Below is a small trained network, with its code and all its weights. Each question gives an input and a class and asks what happens when units are switched off, that is, made to give their printed mean instead of their output.

import numpy as np


def w(rows, s, z=0):
    codes = np.array(rows[::2]) - 128.0
    scale = np.full(codes.shape[1], s)
    scale[-1] = z or s
    return codes * scale


def norm(h):
    return h / np.sqrt((h * h).mean(-1, keepdims=True) + 1e-5)


def f(y):
    return np.maximum(y, 0)


def log_softmax(a):
    a = a - a.max(-1, keepdims=True)
    return a - np.log(np.exp(a).sum(-1, keepdims=True))


def net(x, mask):
    res = np.array(x, float).reshape(1, 4) / 4 @ E
    u = 0
    for l in range(2):
        y = f(norm(res) @ A[l][:, :-1].T + A[l][:, -1])
        res = res + np.where(mask[u : u + 4], y, B[l][:, -1]) @ B[l][:, :-1]
        u += 4
    return log_softmax(norm(res)[-1] @ U[:, :-1].T + U[:, -1])


A, B = {}, {}
E = w([
[63,79,72,66,213,118,149,193,34,142],'x0',
[132,86,136,149,116,253,104,189,134,42],'x1',
[179,163,94,185,156,141,160,191,144,153],'x2',
[138,147,131,146,116,155,127,107,68,119],'x3',
],0.0054)
A[0] = w([
[189,148,156,209,89,116,129,89,195,136,2],'0.n1',
[87,54,243,15,118,112,56,2,97,103,53],'0.n2',
[225,231,74,226,187,143,192,217,153,191,76],'0.n3',
[111,198,96,105,123,25,142,71,95,199,32],'0.n4',
],0.0051,0.0039)
B[0] = w([
[114,199,49,186,173,43,76,114,76,88,194],'0.n1',
[251,126,160,54,61,124,204,217,144,123,253],'0.n2',
[206,60,248,45,45,133,186,166,80,109,247],'0.n3',
[51,80,193,211,254,209,69,48,161,251,228],'0.n4',
],0.0064,0.0047)
A[1] = w([
[103,79,130,131,127,254,57,194,147,61,75],'1.n1',
[78,74,63,108,205,120,114,175,48,112,47],'1.n2',
[157,226,106,224,85,94,51,74,180,56,4],'1.n3',
[179,126,158,15,81,95,197,136,151,133,151],'1.n4',
],0.0077,0.0036)
B[1] = w([
[101,120,157,189,155,131,76,32,177,162,224],'1.n1',
[112,188,84,52,83,48,163,171,107,114,192],'1.n2',
[104,188,3,99,135,100,146,169,150,94,185],'1.n3',
[183,88,146,138,117,179,150,170,89,102,255],'1.n4',
],0.011,0.0084)
U = w([
[232,86,177,91,42,176,182,197,73,87,3],'0',
[92,202,2,53,42,63,178,193,113,77,165],'1',
[81,125,173,193,156,152,68,67,187,190,246],'2',
],0.0084,0.0019)

Each question gives the input, the list of numbers given to net, and the class t.
The units are the neurons (one row each of A and B). Each row of codes is followed by its name. A weight is (code - 128) times the scale printed after its matrix; where a second scale follows, it is the last column's (A, B and U).
mask holds one flag per neuron, layer by layer. A switched-off neuron (its flag False) gives its mean, the last column of its row in B, instead of its output. The means were averaged over made-up inputs and are rounded, as every weight is.
A unit's drop is (log p(t) with every unit on - log p(t) with that unit switched off) / (log p(t) with every unit on - log p(t) with every unit switched off).
The circuit of an input: a set's keep is (log p(t) with only the set's units on - log p(t) with every unit switched off) / (log p(t) with every unit on - log p(t) with every unit switched off). Starting from all 8 units, units are removed one at a time, each time the one whose removal leaves the highest keep (on an exact tie, the one counted first), for as long as the keep stays at least 0.8.
units of the circuit, in order: the units of the circuit, biggest drop first
k most important neurons: the k neurons with the biggest drops, biggest first
top k neurons in layer l: the k neurons of layer l with the biggest drops, biggest first
drop of u: that unit's drop, to one decimal
input [6,-8,8,5], class 0: units of the circuit, in order : (0.n3)
input [-6,3,3,-2], class 1: units of the circuit, in order : (0.n1, 1.n3)
input [-4,-2,-2,-2], class 1: top 2 neurons in layer 0 : (0.n1, 0.n3)
input [-5,7,-6,2], class 2: 3 most important neurons : (1.n1, 0.n3, 1.n2)
input [-7,8,-6,2], class 2: 2 most important neurons : (1.n1, 0.n3)
input [5,6,-2,7], class 2: 2 most important neurons : (1.n1, 0.n1)
input [-6,-6,-5,6], class 1: units of the circuit, in order : (0.n3, 1.n3)
input [5,6,-1,-2], class 2: 3 most important neurons : (1.n1, 0.n1, 1.n3)
input [5,-7,-6,-7], class 2: 2 most important neurons : (0.n4, 0.n3)
input [6,-8,7,5], class 2: top 3 neurons in layer 0 : (0.n4, 0.n2, 0.n1)
input [-8,-2,6,-3], class 1: 3 most important neurons : (0.n1, 1.n3, 0.n2)
input [-2,-6,5,-1], class 2: top 2 neurons in layer 0 : (0.n4, 0.n2)
input [-8,-3,-6,-8], class 1: units of the circuit, in order : (1.n3, 0.n1)
input [5,-1,-8,-8], class 0: top neuron in layer 1 : (1.n4)
input [-3,-5,3,-5], class 2: 2 most important neurons : (0.n4, 0.n2)
input [6,-5,-7,5], class 0: units of the circuit, in order : (0.n2, 1.n4)
input [-4,2,2,8], class 1: top 2 neurons in layer 0 : (0.n1, 0.n2)
input [4,-5,-7,1], class 0: 2 most important neurons : (0.n2, 1.n1)
input [-8,-4,7,6], class 1: drop of 1.n3 : 1.1
input [-6,1,2,-3], class 1: drop of 0.n1 : 0.2
input [-8,-3,-1,4], class 1: units of the circuit, in order : (1.n3)
input [0,-5,-7,-4], class 0: drop of 0.n2 : 4.4
input [-5,0,3,0], class 1: 2 most important neurons : (0.n1, 1.n3)
input [-4,7,1,-5], class 2: drop of 1.n1 : 0.8
